Where the symbols take the states:
jr χ zr
jr λ cz
jr α cl
jr ω fz
jr ε gp
lq χ fl
lq λ fc
lq α qr
lq ω bm
lq ε rl
hb χ tq
hb λ tm
hb α nj
hb ω zt
hb ε ff
pj χ dd
pj λ lq
pj α md
pj ω ht
pj ε fc
hm χ jd
hm λ nt
hm α gz
hm ω hs
hm ε qf
rz χ gz
rz λ dd
rz α gj
rz ω nt
rz ε fl
zz χ dz
zz λ tl
zz α mj
zz ω dg
zz ε jm
gg χ gf
gg λ rn
gg α mb
gg ω sj
gg ε dc
pp χ nz
pp λ zj
pp α hf
pp ω jq
pp ε jn
dq χ lp
dq λ rf
dq α hq
dq ω hn
dq ε pp
qj χ jn
qj λ mg
qj α nm
qj ω cj
qj ε rt
lf χ qs
lf λ dn
lf α ls
lf ω sd
lf ε gr
ms χ pj
ms λ cm
ms α fb
ms ω md
ms ε qc
cd χ nc
cd λ mm
cd α tb
cd ω pp
cd ε mp
bs χ tl
bs λ gb
bs α cp
bs ω jp
bs ε ph
fb χ md
fb λ mn
fb α cm
fb ω lq
fb ε ld
gz χ hs
gz λ mh
gz α nt
gz ω sn
gz ε ft
hn χ ds
hn λ fh
hn α gn
hn ω zm
hn ε jq
gp χ sb
gp λ mj
gp α zz
gp ω dz
gp ε jp
cz χ nq
cz λ gp
cz α lj
cz ω jj
cz ε mj
zn χ nm
zn λ br
zn α bn
zn ω mg
zn ε sd
qn χ lj
qn λ gf
qn α jz
qn ω gp
qn ε bs
jq χ hc
jq λ dq
jq α lt
jq ω gh
jq ε rf
qf χ hh
qf λ bf
qf α ft
qf ω tr
qf ε rz
tb χ pp
tb λ mf
tb α mm
tb ω hf
tb ε qj
cm χ lq
cm λ qc
cm α mn
cm ω qr
cm ε ds
qc χ fc
qc λ ds
qc α ld
qc ω th
qc ε dt
hf χ jq
hf λ fg
hf α zj
hf ω lt
hf ε cj
ft χ tr
ft λ tp
ft α bf
ft ω hd
ft ε gj
fh χ dt
fh λ jq
fh α nz
fh ω zc
fh ε dq
zb χ tg
zb λ jd
zb α rm
zb ω dc
zb ε sn
tr χ zb
tr λ hm
tr α hd
tr ω rm
tr ε nt
zr χ bh
zr λ nq
zr α fz
zr ω ff
zr ε sb
sn χ hg
sn λ hh
sn α mr
sn ω fr
sn ε hd
jm χ cz
jm λ jz
jm α qn
jm ω lj
jm ε sj
fr χ mb
fr λ zb
fr α jh
fr ω rn
fr ε jd
rf χ gn
rf λ pp
rf α nc
rf ω fh
rf ε zj
mr χ fr
mr λ tr
mr α hh
mr ω jh
mr ε hm
gj χ nt
gj λ ht
gj α dd
gj ω mh
gj ε bm
jp χ cl
jp λ qn
jp α jm
jp ω cz
jp ε gf
tg χ cp
tg λ gq
tg α dc
tg ω gb
tg ε hg
lt χ gh
lt λ hq
lt α dq
lt ω lp
lt ε nc
gq χ gm
gq λ hg
gq α ns
gq ω ph
gq ε jh
lp χ ld
lp λ gn
lp α hn
lp ω ds
lp ε nz
bh χ bn
bh λ lf
bh α ff
bh ω br
bh ε dn
gm χ qn
gm λ gg
gm α ph
gm ω jz
gm ε rn
ff χ br
ff λ ls
ff α lf
ff ω qs
ff ε bq
sb χ dn
sb λ dg
sb α dz
sb ω bq
sb ε cl
rt χ mm
rt λ tq
rt α tn
rt ω mf
rt ε zn
br χ qg
br λ sd
br α qs
br ω rt
br ε nj
mj χ dg
mj λ jp
mj α tl
mj ω jr
mj ε qn
zm χ ms
zm λ zc
zm α dt
zm ω fb
zm ε gh
gn χ zm
gn λ nz
gn α fh
gn ω dt
gn ε lt
nq χ lf
nq λ sb
nq α jj
nq ω ls
nq ε dg
dt χ fb
dt λ hc
dt α zc
dt ω cm
dt ε lp
qs χ rt
qs λ hb
qs α sd
qs ω tn
qs ε tm
fg χ dq
fg λ cj
fg α jn
fg ω hq
fg ε tb
zt χ qj
zt λ bn
zt α zn
zt ω nm
zt ε qs
tn χ mf
tn λ zt
tn α tq
tn ω mp
tn ε bn
hh χ jh
hh λ hd
hh α tr
hh ω zb
hh ε gz
md χ ht
md λ qr
md α lq
md ω fl
md ε th
rl χ qt
rl λ fb
rl α ms
rl ω pj
rl ε mn
mm χ hf
mm λ mp
mm α mf
mm ω zj
mm ε nm
th χ fm
th λ ms
th α rl
th ω qt
th ε cm
bm χ bf
bm λ fm
bm α bd
bm ω tp
bm ε pj
jd χ gq
jd λ sn
jd α hs
jd ω ns
jd ε hh
jn χ hq
jn λ cd
jn α cj
jn ω rf
jn ε mm
gb χ jm
gb λ ph
gb α gm
gb ω qn
gb ε mb
mp χ fg
mp λ nm
mp α qj
mp ω jn
mp ε qg
dc χ gb
dc λ ns
dc α gq
dc ω gm
dc ε fr
sd χ tn
sd λ nj
sd α hb
sd ω tq
sd ε bh
qr χ bm
qr λ th
qr α fc
qr ω bd
qr ε ms
ld χ th
ld λ zm
ld α ds
ld ω rl
ld ε zc
nj χ zt
nj λ bh
nj α tm
nj ω zn
nj ε lf
qt χ gj
qt λ md
qt α pj
qt ω dd
qt ε qr
fl χ ft
fl λ bd
fl α bm
fl ω bf
fl ε qt
mh χ mr
mh λ ft
mh α qf
mh ω hh
mh ε tp
tl χ jr
tl λ jm
tl α jp
tl ω cl
tl ε jz
jz χ gp
jz λ sj
jz α gf
jz ω zz
jz ε cp
hc χ mn
hc λ lp
hc α gh
hc ω qc
hc ε gn
tp χ hm
tp λ gj
tp α rz
tp ω gz
tp ε ht
hd χ rm
hd λ gz
hd α hm
hd ω jd
hd ε mh
gh χ qc
gh λ hn
gh α lp
gh ω ld
gh ε fh
rm χ dc
rm λ hs
rm α jd
rm ω gq
rm ε mr
nt χ sn
nt λ qf
nt α mh
nt ω mr
nt ε bf
nc χ fh
nc λ hf
nc α pp
nc ω nz
nc ε fg
zj χ lt
zj λ jn
zj α fg
zj ω dq
zj ε cd
mb χ sj
mb λ tg
mb α rn
mb ω bs
mb ε gq
jh χ rn
jh λ rm
jh α zb
jh ω tg
jh ε hs
dn χ hb
dn λ gr
dn α bq
dn ω nj
dn ε fz
ht χ qf
ht λ bm
ht α fl
ht ω ft
ht ε fm
dg χ gr
dg λ cl
dg α jr
dg ω zr
dg ε lj
fc χ bd
fc λ rl
fc α th
fc ω fm
fc ε fb
mf χ zj
mf λ qj
mf α mp
mf ω fg
mf ε mg
sj χ mj
sj λ cp
sj α bs
sj ω tl
sj ε gm
fz χ ff
fz λ jj
fz α nq
fz ω lf
fz ε dz
gf χ zz
gf λ bs
gf α sj
gf ω mj
gf ε gb
fm χ rz
fm λ pj
fm α qt
fm ω gj
fm ε lq
mn χ qr
mn λ ld
mn α qc
mn ω fc
mn ε zm
tm χ zn
tm λ ff
tm α bh
tm ω bn
tm ε ls
tq χ mp
tq λ zn
tq α zt
tq ω qj
tq ε br
ds χ rl
ds λ dt
ds α zm
ds ω ms
ds ε hc
ph χ jz
ph λ mb
ph α gg
ph ω gf
ph ε tg
dd χ mh
dd λ fl
dd α ht
dd ω qf
dd ε bd
nm χ cj
nm λ qg
nm α mg
nm ω cd
nm ε tn
bd χ tp
bd λ qt
bd α fm
bd ω rz
bd ε md
dz χ bq
dz λ jr
dz α dg
dz ω gr
dz ε cz
hq χ hn
hq λ nc
hq α rf
hq ω gn
hq ε hf
mg χ cd
mg λ rt
mg α qg
mg ω tb
mg ε tq
hs χ ns
hs λ mr
hs α sn
hs ω hg
hs ε tr
qg χ tb
qg λ tn
qg α rt
qg ω mm
qg ε zt
bq χ nj
bq λ zr
bq α gr
bq ω tm
bq ε nq
cp χ jp
cp λ gm
cp α gb
cp ω jm
cp ε gg
cl χ fz
cl λ lj
cl α cz
cl ω nq
cl ε zz
ns χ ph
ns λ fr
ns α hg
ns ω gg
ns ε zb
bf χ hd
bf λ rz
bf α tp
bf ω hm
bf ε dd
gr χ tm
gr λ fz
gr α zr
gr ω bh
gr ε jj
cj χ rf
cj λ tb
cj α cd
cj ω nc
cj ε mf
lj χ jj
lj λ zz
lj α gp
lj ω sb
lj ε tl
rn χ bs
rn λ dc
rn α tg
rn ω cp
rn ε ns
jj χ ls
jj λ dz
jj α sb
jj ω dn
jj ε jr
bn χ mg
bn λ qs
bn α br
bn ω qg
bn ε hb
ls χ sd
ls λ bq
ls α dn
ls ω hb
ls ε zr
zc χ cm
zc λ gh
zc α hc
zc ω mn
zc ε hn
hg χ gg
hg λ jh
hg α fr
hg ω mb
hg ε rm
nz χ zc
nz λ lt
nz α jq
nz ω hc
nz ε hq

The rows follow the links: the fewer symbols apart two states are, the more alike their rows tend to be.

Each row is also shifted at random along 12 hidden directions that mean nothing.

Rows with their states:
[-25   6   6 -32 -23  31 -19  -2  -8  14 -24 -10   2  34 -29  44  -1   4  -6  35 -21   5  -5  13  25   5  -6 -38 -23  25 -13   9 -16   2   6   5 -30 -19  24 -22  34 -30   9  -1  -8   7  -2 -10]: dz
[-32  26 -29   4  -6  -5  24  30  -4 -18   9 -18  22 -14 -19 -15  37 -11 -13  29  17 -30  10  82  14  50  65  21  -3  65  11  22   5  -2 -16  41 -17   9  38  27 -21  26  22 -24 -22 -23   8   2]: rm
[-15   7  22  -4   4 -33 -11   5 -11 -67   7   2  -9 -24  12 -15   7   9  -4 -20 -12   6 -34  34  13  21  41   9 -37 -62 -36  -2  36  29  52  -6  69  14   7   9  -8 -37  24  23  18 -18 -16   1]: pj
[ 32  46  58   6  29 -34  -1   6 -47 -43 -15   3  16 -39  56 -40   6  47 -21  30 -12 -38 -54 -30 -15  14  22  12   8  14  16 -28  14  -7  29  11  11  35 -30  19  12 -47  12  35 -28 -11   7   6]: bf
[-38 -13  -8  14  -1 -13  12   3  37  11   6  17  -6  59   1  50  -4  24  54  13  43  16 -21  12   3 -15  17 -25 -50  28 -40  26   4 -13 -40  -1 -63  18  17   2  33  27 -18   1   5   8   7   8]: fh
[ 78 -13  42  -9  17   8 -42 -16   0  24   2  -7  19  19 -15  10 -20  10   3  -6  17  24  -5 -16 -23 -12   6  -5  -5 -19 -31 -30   7 -18   9   3 -31  -4 -18 -36  28  31 -16   4   4  29  -3  -4]: zn
[  3  13 -15  -4 -10 -28   8  21 -17 -11 -12  46  31 -34  14  -8   7 -15 -13 -14   1 -14 -20  22  31  19  10  21  28   0  21  15  26 -34 -40   9   0  12  -5  28  20 -15   5 -27   7  -9  13  18]: fb
[  2  -5   7  14 -11 -34  24   4   8  -9   1  31   4  -5   3   9  12 -10  14 -24  21  -7  -6  -1  12  21   1  11 -11 -22 -32  16  19  37   0  10  29 -27  -4  29  21  -4   2  10   8  -6 -19  16]: ms
[ -7 -25 -39  -7 -11  -9   7  -6   2 -24 -16  34  -3   4  -9  20  -2  -7  34 -33   9  29 -22  26  12  10  -2  -6 -26 -39 -26   8  32 -25 -19 -17  11  14  20 -20  12   8   7 -18  37  26  -5   2]: dq
[-29  18  18   9  18 -19 -12 -12 -50 -40 -16  -8 -35 -39  29  -5  22  53  -4   9 -12 -18  -5   7 -27  30  20  21   3   9 -18 -19  15  24  46   0  18 -24   7 -11  10 -17  18  25 -30  -4 -44  17]: ft
[-30 -26 -19 -27   3   9 -32  -4 -10   4 -12  47  -8  25 -16  38 -18  15  16 -18 -19  22 -12  -7  15 -10 -19 -16   1  33   9  34 -18  -5 -25  -1 -38  -3 -13  -4  16 -23 -14  -7   4  33 -27   8]: fg
[-71  33 -32  28  19 -11  15   1 -11 -55 -43  -6  10  19  34 -12  43  55   6  -5  -7 -35  32  20 -23  12 -10  -3 -11   1  26 -34   3 -15  18  -4  21  61  25 -18   5  -1  -5 -26  16 -20  -5  17]: tp
[ -9 -25 -11   9  13  -2   0   8   8  11  11  19  37  -3  -8   4  23 -21   8 -30  17  29  24 -14 -23   6 -17  -3  30 -14  18   6   4 -16 -36  -2 -13   6 -15   2  -9  47 -13 -26  19  25 -27   8]: nc
[-68 -14  26   5   6 -18   3   1  28   3  15 -14  12  35  -5  27  13 -10  11   7   6  39  -4 -30 -23 -21  -1 -18 -28 -48 -39  -3  15  20  -7 -11  -3 -28  -7 -17  27  34 -22  26  13   5 -37  11]: lt
[ 57  -3  10  -4  28   0 -31  -3  -2 -12  28   4 -40 -43   7 -18   4  13  11 -23  11 -23  -9  22 -27  45  14  17  21  60  -6  18  -3  27  31  37  38  -7 -45  37 -42 -48  31  17 -39   1  -4 -14]: fr
[ -1  14  12   0  19 -20 -44   2 -83 -22 -16  17  20 -37   6  -1  -2  71 -33   4 -11   2   3 -11   3  -6  54  45  49  12  15 -12  -4   2   5   8 -49 -19   8 -15  19  32 -12 -15 -22   3 -52  36]: ds
[-44  11  -4  -8 -27  23  32 -11 -21   5 -31 -13  -3   6   5 -20   8 -17 -29  35 -28 -32  21  23  22  32 -25   3 -15  50  42  -8 -35  12  11 -10 -20   8  33  20  -4  -4   1   3  -9  -1   5   8]: zz
[-134  -26   17  -15    9    5  -64  -19   12   -7    5   -9  -52   -1   38   25   -1    9    0  -20  -24   30   31   47  -21   10  -23   -1   -9   -6    3   -6   -1  -21   13  -60  -17   19   -9    0  -13   -5  -10   -4    2  -13  -29   26]: gn
[ 59  -1  66   4  26   7 -11  18  58  51  44 -32 -42  -6   8  40  -5 -39  18  14  18  10   0  15 -36 -11  -3 -46  -9  19 -17  25  17 -11  14 -24 -30 -22  -3 -25  -8  -7   5  30 -31   3  13 -31]: gm
[ -9  20 -31 -23  10 -24 -52  -1 -15 -48 -13  36  24  20  -5  -2 -23  35 -20 -30 -46  -7 -29  22  15 -19  -2  42  -6 -41   1 -27  29 -35 -13   7  21  17 -24 -12  30  -4 -15 -12  17  -8 -22  17]: zm
[ 49  33  -4   2  -7  -8 -23  18  -5  -7  17   1   3  10 -25  39   4  36  -3  23  15 -13 -20  42   8  12  41  17 -13  17 -34  19  16   9  -1  23 -31 -36  29   7  18  25  20   4 -35 -18 -35  -6]: hh
[  7  29 -14   8   2 -21  -4  17  -9  -9   5  22  60  59 -12  21 -13  58   3  41  13   2 -52 -37   8 -45  29  16 -14   7  -5   1  -2 -23 -58  28 -71  12  -3  13  41  52 -24   2  -9  -2 -20   8]: lp
[ 36  24  16  -6  11   3   0   6  -2 -39 -10 -26   3  -3  -2  -3  23  14  15  22  16 -11 -34  56 -14  45  44 -24 -46  12 -32  -9  29 -16  33  19  14  41  27 -19   1 -20  39   6  -4   5  20 -26]: ph
[-29 -29  16  -4   4 -10  21 -13   4  16  -3  -7   0  16 -16 -13 -24 -12  14  -8   9  18   0 -52  16 -42  37 -13  -4 -18 -32  -4 -11  38  10  21  18 -12 -19 -28  15 -21 -29   7  28   6  36  12]: cd
[-43  15 -23  12  10 -16 -16   2 -19 -23   7  -9  69  -1  16 -49  20  38  -5  18  26  10 -35 -60 -33 -11  16  31  41 -19   4 -47   7 -54 -60  41  16  44 -66  31  -2  24   1 -22   0 -15  23   5]: nz
[-13 -28 -18  -7 -27   5   8 -29 -49  -8 -36  -4 -14 -30  -6 -29 -23  17  14  -6  30  11   1  11  46   7  72   9  -1  -3 -37 -13  -9   3  14  11   3  24  36 -23   7 -18   9 -33  31   2  64  17]: qj
[-54 -27 -15 -16 -34  35   3 -13 -15  -5  -5 -32  -6 -18 -21 -15  16 -43 -24   2 -19  28  29  25  13  31 -11  -4  -4 -24   9  -3 -17  19  22 -25  25 -13  34   1 -40  13  21 -10  17   5 -16  -8]: zr
[ 22  22 -38  28 -18  -5  36  13   9   9   6  -7   1 -29   4 -23   1 -10  -9  -4  12 -29  25 -12  18 -22   3  21  39 -21  16   0   2  -1 -13   6  38 -11  11  14 -19  -1   8 -25   0 -44  39  -2]: sn
[ -1 -11 -17  25  -5 -28  34  -6   6 -10  11  11  16 -22  24 -53  -5 -22  -1 -27  21  -4   6  -8   0  -2  -1  46  10 -35  16 -20  11 -11 -24 -10  25  28 -15  33 -22  40 -15  -9  24 -10  22  19]: gh
[ 27  25  22  30   1  16  28   4  27  15  11 -28  17  24  26 -13  25   9   5  35  22 -19  -1 -54 -36   3 -47 -24  -2  16  22 -11 -26   4   1   2   2  25 -21  43 -21   0   7  21 -22 -17  12 -24]: gb
[ 51  25  27  47   1 -23  45  17  34  11  -2 -15  16  -5  25  -9  25 -10  12  -5  51 -31  34  23  -2   8  19  -7 -10 -18 -10 -12  20   1  14  -5   3  28  31   5  10  26  -5 -14   9 -32  40   2]: hm
[ 40   6 -38 -27 -17  14  -3 -17  17 -14 -13   3 -33   9 -14 -12 -37 -34  -7 -20 -45 -23 -15  54  27   1 -32  13 -37 -20   2 -17  16 -25  15 -11  44  12   7 -19  -3 -29  10   5  19   4  33 -18]: tl
[  3  45  40  -4  24  -1 -10  33 -17 -38  -1 -23  57 -11  10 -32  34  -4 -57  16 -34 -25   9  25 -13  29  16  -4  10   2  55 -19   3  -6  32   8  14  43   3   7 -20  -6   9  -4  -6 -15 -15  -6]: ns
[-51  10 -43  -1   8 -18   1  12   8 -39  -1  19 -33  -5  13   9  -3  14  14 -15 -27 -10 -17  17   4 -16  -3   0  -8  -9  10  17  16 -15  -4  -8  32  14   3  -6 -12 -36   6   0   8 -16  -1   0]: bm
[ 35 -46   2  -5   3  -3   6  -1 -28  21  -5  39 -16 -53   0   5 -17 -25  10 -44   2  36  19 -18  14 -11   2  -4  46 -16  20  31   0  -3  -9 -29 -16 -18  10 -28 -10   2 -10 -19  22  38 -10   8]: hf
[-17  22  28  14   3 -21 -21  19  -3 -26   9  13  64  22   2   9  42  22 -26  -4   9  -1  10  -3 -16  33  -3  15   0 -23   2  -6   7  30   2  17   3  -3 -14  46  13  35  -2   0  -7 -15 -69  18]: rl
[ 20 -10   6 -30 -17  23 -26  -5  -3  -2   0 -18   5   1 -32   6  -3 -20  -6   9   0  19 -17  36  14  25  22 -19 -20  -4 -28   2   4  -8  11  11   6   1  11 -10  -3 -16  27  -7   5  11  12 -21]: nq
[ 43  34  19   5  29  10  -6  18  40  16   2  -4  11  15  25   7   3   7   6   7  -9 -21  -7 -56 -28 -35 -49 -47  24  11  32  -5  -5 -33  -5   4  20  35 -50  -5   0 -60   0   3 -10 -12  43 -32]: rn
[ 33 -13  23   1 -10  12 -23 -18  12  34  -1  17  14  36  10   1 -35  24  17   2  31   6 -13 -47  14 -20 -12 -12  -2  19 -11  -2 -32  -4 -19   9 -31  33 -41  36  15 -20 -14  -2   3  -3  44   0]: nm

Start, symbols taken left to right, then the state you end at.
Answer with the state's name.
[-38  -3  29  25  28 -12   7   8   2  -5   1  -9 -58  17  14  56   1  46  25  -3  -6   9  38  -9 -14 -42  16 -33 -19   2  -9  31 -12  58  54 -37 -31 -28  51 -49   3   4 -24  23  -9  -4 -50  12]
α ω ε ε ω ε: bm
[-19  11  16  -2 -18  13  34  -8 -24   2 -16 -34  36  11 -27 -26  33 -12 -24  45  10 -21  10  13   0  53  24   6 -22  41 -11 -20 -20  45  18  42  -9 -21  21  17  10  27   8  13 -15   8 -14   7]
ω ω ω ω α ω λ α α α: zn
[  8   4  -7  27 -12 -25  36  21  11  -2  15  25  12   7  -2  22  13  11  22   0  34   0 -14 -32  13 -10  16  -5  -2 -13 -22  37   6  37 -17  14   2 -26  10  30  12   8   4   7  -2 -15 -18   1]
α α χ λ α α ω ω ω λ: nt
[-49   0 -26  -9 -10  31 -15  -7  33  24  26 -28 -51   5   2  23   7 -20   4  25 -21   0   4   9 -29   6 -59  -3   2  31  11  12 -12 -12 -20 -16   2 -36 -19  20 -28  -5  17  19 -37 -14 -14 -20]
α α λ χ λ ω λ: jm
[ 11  19 -31   6 -12   6  43   9 -41 -17 -18 -20  -2 -33 -15  -5  27   9   0  41   7 -10 -18  -5  -2  17  28  -7  10  10  -5   6   7   1   0  19   5 -27  45 -24  -5   0  35   1 -16   7  -3 -19]
ω χ ε ε λ χ λ ω χ ω: gr
[ 21  10 -32  15  17 -23  17   9  75  29  23  23 -40  23   5  38  -2 -17  57 -16  23 -25 -17  11 -24 -15 -34  -9 -12  27 -33  22  35 -25 -46  19  11 -27 -37   0  28 -16  -4   9 -18 -10  23 -10]
χ ε ε χ ω χ ω ε λ ω: gm
[ 41   0 -16  -4  -3  27  -7 -11 -15  24   0 -11 -31 -25   4 -14 -17   3  -5  10  -3 -18  14  16  -3   7 -12  17  28  58  31   4 -24 -21  -6  -5 -30   3   5   5 -29   2   9 -11 -27   3  23  -7]
λ λ λ ε χ χ α λ χ: jr
[-25 -18 -48   8   2 -10 -16 -19 -25   1  -2  28 -40 -25  18  -6 -28  42  22 -25   6   1   0 -32   0 -29  -6  39  40   8   0  -1  -8 -15 -29  -4  -3 -13 -28   5  -6  -4 -13 -13  -5  -5   6  21]
ε α λ ε λ ω χ: hc
[  5   8   9 -15  11 -13   2  22  46   3  46 -19 -22  -2 -31   9  -4 -62 -20 -12 -33  -6   1  33  -6 -10   7   5 -16 -27 -19  15  29  35  20  12  53 -64 -10 -13 -10  -8   0  33 -11 -15 -24 -13]
ε ε ε ε α ε χ ω ω ε: mr
[ 22  28 -12 -11  10  -6   9  16   9 -21  -3  11  -1  18 -10   5  -1   8   6  10 -20 -33 -33   2  10  -3   1 -15 -16  25  -1  16   3   8   7  35  31   3 -12   3   6 -55  13  16 -11  -8  12 -18]
ε χ χ ω ε α ω ω: lj
[ 25  11  32  -3   0 -35   5  28  27 -31  12  14   4  -2   4  19 -13 -31  -6 -27 -13  11 -22  40  34 -21  31 -16 -37 -85 -20  16  50   1  32 -35  35  12  32 -20  11 -20   1   9  36 -20   1  -5]
λ α λ χ χ ε α ω ε ω: bf
[-11  21  17  35  -2 -14  14  27  10  12   0  25  50  24  26  19  29  34   0   9  30 -10  18 -53   0  -9 -21 -17  24   8  29  20 -23  17 -26   2 -28  17 -12  54  13   8 -14 -10  -8 -25 -17  12]
χ χ χ ε λ α χ λ α α: qf
[ 14  -7   5  -4   9  -6 -23   1 -10  -6  -5  34  30   8  17   7  -7  24   6 -13   1  22 -25 -56 -11 -18 -34  -9  20 -25  13  -4   0 -27 -27  -8  -4  24 -41   9  12 -10  -7  -1  12  15 -13  -1]
ε ω α α ω λ ω α α α: hn
[ 39  -6  12 -16  -6   8 -45 -13 -26  11  -3  -7  32 -30   1 -42 -32   2 -27  -7   6  16 -13 -33  14 -22  24  25  44 -41  -5 -40   2 -45 -15   7  12  26 -39  -5   2 -10  -1 -25  17  -9  53   0]
α χ ω α ε ω: pp
[ 50 -19   5   0 -29  21  24  -9  35  10   2 -14  16  38 -40  10   6 -45   2 -19   7  16  20   9  15  11 -24 -22 -45 -57 -32  -1   0  44  33  -6  39 -19  31  -6  -1  22   7   8  34  11 -11 -23]
ω ε ε α α λ χ: nq
